Below is a small trained network, with its code and all its weights. Each question gives an input and a target symbol and asks what happens when units are switched off, that is, made to give their printed mean instead of their output.

import numpy as np


def w(rows, s, z=0):
    codes = np.array(rows[::2]) - 128.0
    scale = np.full(codes.shape[1], s)
    scale[-1] = z or s
    return codes * scale


def norm(h):
    return h / np.sqrt((h * h).mean(-1, keepdims=True) + 1e-5)


def f(y):
    return y / 2 * (1 + np.tanh(0.7978845608 * (y + 0.044715 * y**3)))


def softmax(a):
    e = np.exp(a - a.max(-1, keepdims=True))
    return e / e.sum(-1, keepdims=True)


def log_softmax(a):
    a = a - a.max(-1, keepdims=True)
    return a - np.log(np.exp(a).sum(-1, keepdims=True))


def net(x, mask):
    ids = ['αβδελμξπω'.index(c) for c in x.split()]
    T = len(ids)
    res = E[ids] + P[:T]
    u = 0
    for l in range(3):
        q, k, v = (norm(res) @ M[l].T for M in (Q, K, V))
        z = softmax(np.where(np.tri(T) > 0, q @ k.T / 4**0.5, -1e9)) @ v
        res = res + np.where(mask[u], z, O[l][:, -1]) @ O[l][:, :-1]
        u += 1
        y = f(norm(res) @ A[l][:, :-1].T + A[l][:, -1])
        res = res + np.where(mask[u : u + 8], y, B[l][:, -1]) @ B[l][:, :-1]
        u += 8
    return log_softmax(norm(res)[-1] @ U[:, :-1].T + U[:, -1])


Q, K, V, O, A, B = {}, {}, {}, {}, {}, {}
E = w([
[114,232,218,140,44,117],'α',
[137,139,225,239,148,101],'β',
[69,134,211,216,97,182],'δ',
[161,71,134,203,83,202],'ε',
[177,202,143,162,138,233],'λ',
[234,129,249,193,86,128],'μ',
[57,129,139,66,252,124],'ξ',
[62,127,118,105,104,150],'π',
[172,27,218,111,152,170],'ω',
],0.02)
P = w([
[163,38,86,90,161,68],'0',
[21,98,196,167,147,149],'1',
[2,74,252,79,92,152],'2',
[50,124,190,120,81,156],'3',
[96,152,115,181,94,154],'4',
[74,141,172,145,83,144],'5',
[80,144,162,146,82,141],'6',
[97,164,133,152,91,134],'7',
[80,156,153,146,94,124],'8',
[95,161,115,153,103,129],'9',
[87,157,144,145,105,113],'10',
[40,140,218,108,94,113],'11',
[99,167,93,151,129,100],'12',
[75,170,155,149,100,111],'13',
],0.0085)
Q[0] = w([
[173,98,203,117,17,192],'L0H1',
[45,81,234,69,7,222],'L0H1',
[76,211,116,21,238,3],'L0H1',
[175,82,45,121,235,190],'L0H1',
],0.0054)
K[0] = w([
[147,68,36,154,95,102],'L0H1',
[228,79,120,78,69,89],'L0H1',
[30,116,178,164,104,197],'L0H1',
[141,203,240,132,78,254],'L0H1',
],0.0062)
V[0] = w([
[237,177,81,183,254,225],'L0H1',
[184,32,84,102,87,216],'L0H1',
[76,68,113,247,152,179],'L0H1',
[160,148,45,65,149,81],'L0H1',
],0.0063)
O[0] = w([
[141,163,168,75,91,178,90],'L0H1',
[133,72,147,123,70,73,151],'L0H1',
[2,156,198,113,122,69,195],'L0H1',
[143,81,172,211,71,161,3],'L0H1',
],0.0092,0.0063)
A[0] = w([
[101,99,82,93,87,190,254],'L0N1',
[66,175,140,168,130,234,133],'L0N2',
[121,169,184,200,134,114,83],'L0N3',
[76,32,86,114,187,174,169],'L0N4',
[104,144,189,72,99,165,68],'L0N5',
[136,209,133,96,135,116,151],'L0N6',
[95,1,123,62,95,163,195],'L0N7',
[103,197,157,197,67,104,48],'L0N8',
],0.01,0.0038)
B[0] = w([
[183,212,131,225,126,107,168],'L0N1',
[88,229,196,78,133,197,236],'L0N2',
[47,50,195,168,135,99,236],'L0N3',
[75,199,168,140,169,189,169],'L0N4',
[202,237,36,96,155,113,190],'L0N5',
[255,182,101,123,130,111,192],'L0N6',
[135,185,75,154,133,185,188],'L0N7',
[55,117,185,49,189,104,255],'L0N8',
],0.0075,0.0071)
Q[1] = w([
[158,27,24,129,74,134],'L1H1',
[122,28,16,2,71,175],'L1H1',
[142,100,64,160,193,218],'L1H1',
[91,219,162,176,204,85],'L1H1',
],0.0054)
K[1] = w([
[92,191,253,38,106,201],'L1H1',
[86,142,247,237,209,174],'L1H1',
[162,188,92,185,133,36],'L1H1',
[178,47,24,130,37,121],'L1H1',
],0.0057)
V[1] = w([
[93,185,67,78,231,68],'L1H1',
[225,159,124,155,254,206],'L1H1',
[175,105,95,157,69,98],'L1H1',
[133,201,162,39,53,171],'L1H1',
],0.0086)
O[1] = w([
[55,123,11,170,13,108,100],'L1H1',
[2,2,33,6,136,55,197],'L1H1',
[133,214,210,112,128,99,22],'L1H1',
[139,23,148,48,76,201,253],'L1H1',
],0.0094,0.0032)
A[1] = w([
[67,175,178,122,217,96,55],'L1N1',
[169,88,141,193,115,218,216],'L1N2',
[136,41,60,83,160,162,185],'L1N3',
[221,80,72,226,202,246,91],'L1N4',
[81,218,59,69,115,115,143],'L1N5',
[165,201,157,159,1,154,133],'L1N6',
[88,179,131,100,242,91,94],'L1N7',
[186,23,190,197,95,136,253],'L1N8',
],0.0073,0.0047)
B[1] = w([
[176,64,142,124,166,94,231],'L1N1',
[157,112,123,157,44,180,196],'L1N2',
[113,255,166,44,55,145,160],'L1N3',
[95,38,222,131,53,151,139],'L1N4',
[91,187,80,162,223,102,254],'L1N5',
[193,166,96,222,162,131,198],'L1N6',
[176,14,187,90,218,73,208],'L1N7',
[186,129,81,135,70,193,229],'L1N8',
],0.0078,0.004)
Q[2] = w([
[92,52,64,194,185,184],'L2H1',
[47,109,126,186,70,183],'L2H1',
[187,99,83,136,198,111],'L2H1',
[177,55,3,133,110,64],'L2H1',
],0.0059)
K[2] = w([
[155,197,37,34,13,91],'L2H1',
[186,117,152,200,189,81],'L2H1',
[66,182,155,38,64,145],'L2H1',
[158,143,190,92,192,253],'L2H1',
],0.0058)
V[2] = w([
[159,157,168,49,134,5],'L2H1',
[84,153,93,144,30,134],'L2H1',
[72,127,125,110,169,92],'L2H1',
[78,94,98,131,35,77],'L2H1',
],0.012)
O[2] = w([
[254,135,88,117,121,71,212],'L2H1',
[160,132,201,142,122,134,73],'L2H1',
[176,133,165,118,44,65,252],'L2H1',
[184,147,220,140,121,104,69],'L2H1',
],0.014,0.0042)
A[2] = w([
[142,31,157,110,32,171,88],'L2N1',
[141,162,135,119,76,81,68],'L2N2',
[173,138,76,214,189,50,148],'L2N3',
[86,59,155,180,148,55,78],'L2N4',
[119,60,52,194,228,202,3],'L2N5',
[133,81,229,169,173,178,120],'L2N6',
[163,2,155,69,180,116,37],'L2N7',
[91,141,100,121,173,124,119],'L2N8',
],0.0093,0.0058)
B[2] = w([
[131,109,55,173,118,90,214],'L2N1',
[2,158,148,131,95,237,171],'L2N2',
[86,240,92,151,81,119,179],'L2N3',
[100,175,97,196,163,162,191],'L2N4',
[85,252,177,53,73,195,159],'L2N5',
[216,39,136,104,99,141,254],'L2N6',
[185,80,143,192,157,164,174],'L2N7',
[84,201,126,75,118,90,163],'L2N8',
],0.0081,0.0031)
U = w([
[144,184,160,146,81,47,88],'α',
[110,112,139,255,168,98,136],'β',
[70,100,187,119,141,183,64],'δ',
[83,139,119,206,91,186,132],'ε',
[188,175,153,145,184,186,119],'λ',
[193,112,103,159,100,102,254],'μ',
[111,73,40,118,180,127,169],'ξ',
[51,143,24,197,100,98,94],'π',
[120,84,123,43,89,191,12],'ω',
],0.0094,0.0043)

Each question gives the input, a string of symbols that net reads in full, and the target symbol t.
The units are the heads (4 rows each of Q, K, V and O) and the neurons (one row each of A and B). Each row of codes is followed by its name. A weight is (code - 128) times the scale printed after its matrix; where a second scale follows, it is the last column's (O, A, B and U).
mask holds one flag per unit, layer by layer, with each layer's heads first. A switched-off unit (its flag False) gives its mean, the last column of its rows in O or B, instead of its output. The means were averaged over made-up inputs and are rounded, as every weight is.
A unit's drop is (log p(t) with every unit on - log p(t) with that unit switched off) / (log p(t) with every unit on - log p(t) with every unit switched off).
The circuit of an input: a set's keep is (log p(t) with only the set's units on - log p(t) with every unit switched off) / (log p(t) with every unit on - log p(t) with every unit switched off). Starting from the 12 units with the biggest drops (on a tie, the unit counted first), units are removed one at a time, each time the one whose removal leaves the highest keep (on an exact tie, the one counted first), for as long as the keep stays at least 0.8.
units of the circuit, in order: the units of the circuit, biggest drop first
most important unit: the unit with the biggest drop
k most important neurons: the k neurons with the biggest drops, biggest first
top k neurons in layer l: the k neurons of layer l with the biggest drops, biggest first
drop of u: that unit's drop, to one decimal
input α α π α α π α α μ α ω π π λ, target α: top 3 neurons in layer 0 -> [L0N6; L0N2; L0N4]
input μ ε α ω β, target ξ: units of the circuit, in order -> [L2H1; L1H1]
input μ λ ω δ, target ξ: units of the circuit, in order -> [L2H1]
input α π ω ω α α α ε ε, target α: units of the circuit, in order -> [L0H1; L2H1; L1H1; L0N2]
input ε ε λ μ μ β μ α π δ ω, target λ: top 3 neurons in layer 0 -> [L0N2; L0N4; L0N8]
input β ξ ε α α π, target π: units of the circuit, in order -> [L1H1; L0N1]
input δ λ α δ α ω π λ, target ε: units of the circuit, in order -> [L1H1; L2H1]
input α ε α α π, target α: units of the circuit, in order -> [L0H1; L2H1; L1H1]
input ω α ε, target μ: units of the circuit, in order -> [L1H1; L0N2; L2H1]
input α α β α μ π, target α: units of the circuit, in order -> [L0H1; L1H1; L2H1; L0N2]
input ε δ δ α δ, target λ: units of the circuit, in order -> [L0H1; L1H1]
input π β μ λ β α α ω, target μ: top 2 neurons in layer 2 -> [L2N6; L2N1]
input ξ λ ε α, target δ: top 2 neurons in layer 0 -> [L0N4; L0N8]
input β α α ε ξ, target π: units of the circuit, in order -> [L1H1; L0N2]
input ε μ δ μ α ε ε β ξ ξ ε δ β, target λ: 3 most important neurons -> [L0N2; L0N6; L0N8]
input ξ π μ π α ε ε ε ω α, target δ: most important unit -> L2H1
input α ε λ β λ ε β π α δ, target α: units of the circuit, in order -> [L0H1; L2H1; L1H1]
input α β β ω ω, target α: 2 most important neurons -> [L0N2; L1N3]
input μ μ ω, target ξ: 2 most important neurons -> [L0N2; L0N3]
input ε α ε μ μ β α α ε μ π β β, target λ: top 2 neurons in layer 0 -> [L0N2; L0N6]
input ε λ μ α, target λ: 3 most important neurons -> [L0N6; L0N2; L0N5]
input ε ε λ α ξ ξ, target λ: 3 most important neurons -> [L0N2; L0N8; L0N6]
input ε β δ, target λ: top 4 neurons in layer 0 -> [L0N2; L0N5; L0N8; L0N6]
input β μ δ ξ ξ β α λ β, target π: units of the circuit, in order -> [L1H1]
input α μ λ β ε π ε μ μ ω α ω, target α: 2 most important neurons -> [L1N3; L0N2]
input ε λ α ε ε ε μ ε λ α ω, target λ: top 3 neurons in layer 0 -> [L0N2; L0N8; L0N5]
input μ ε α μ ξ ω π λ δ α λ ε α, target ξ: 2 most important neurons -> [L0N8; L0N2]
input ε α μ ε ω δ ε λ μ α, target λ: drop of L1H1 -> 0.9
input π α π λ ω π μ δ ω δ β ε α, target β: drop of L0N5 -> 0.1
input π π ω α μ, target β: drop of L0H1 -> 0.7
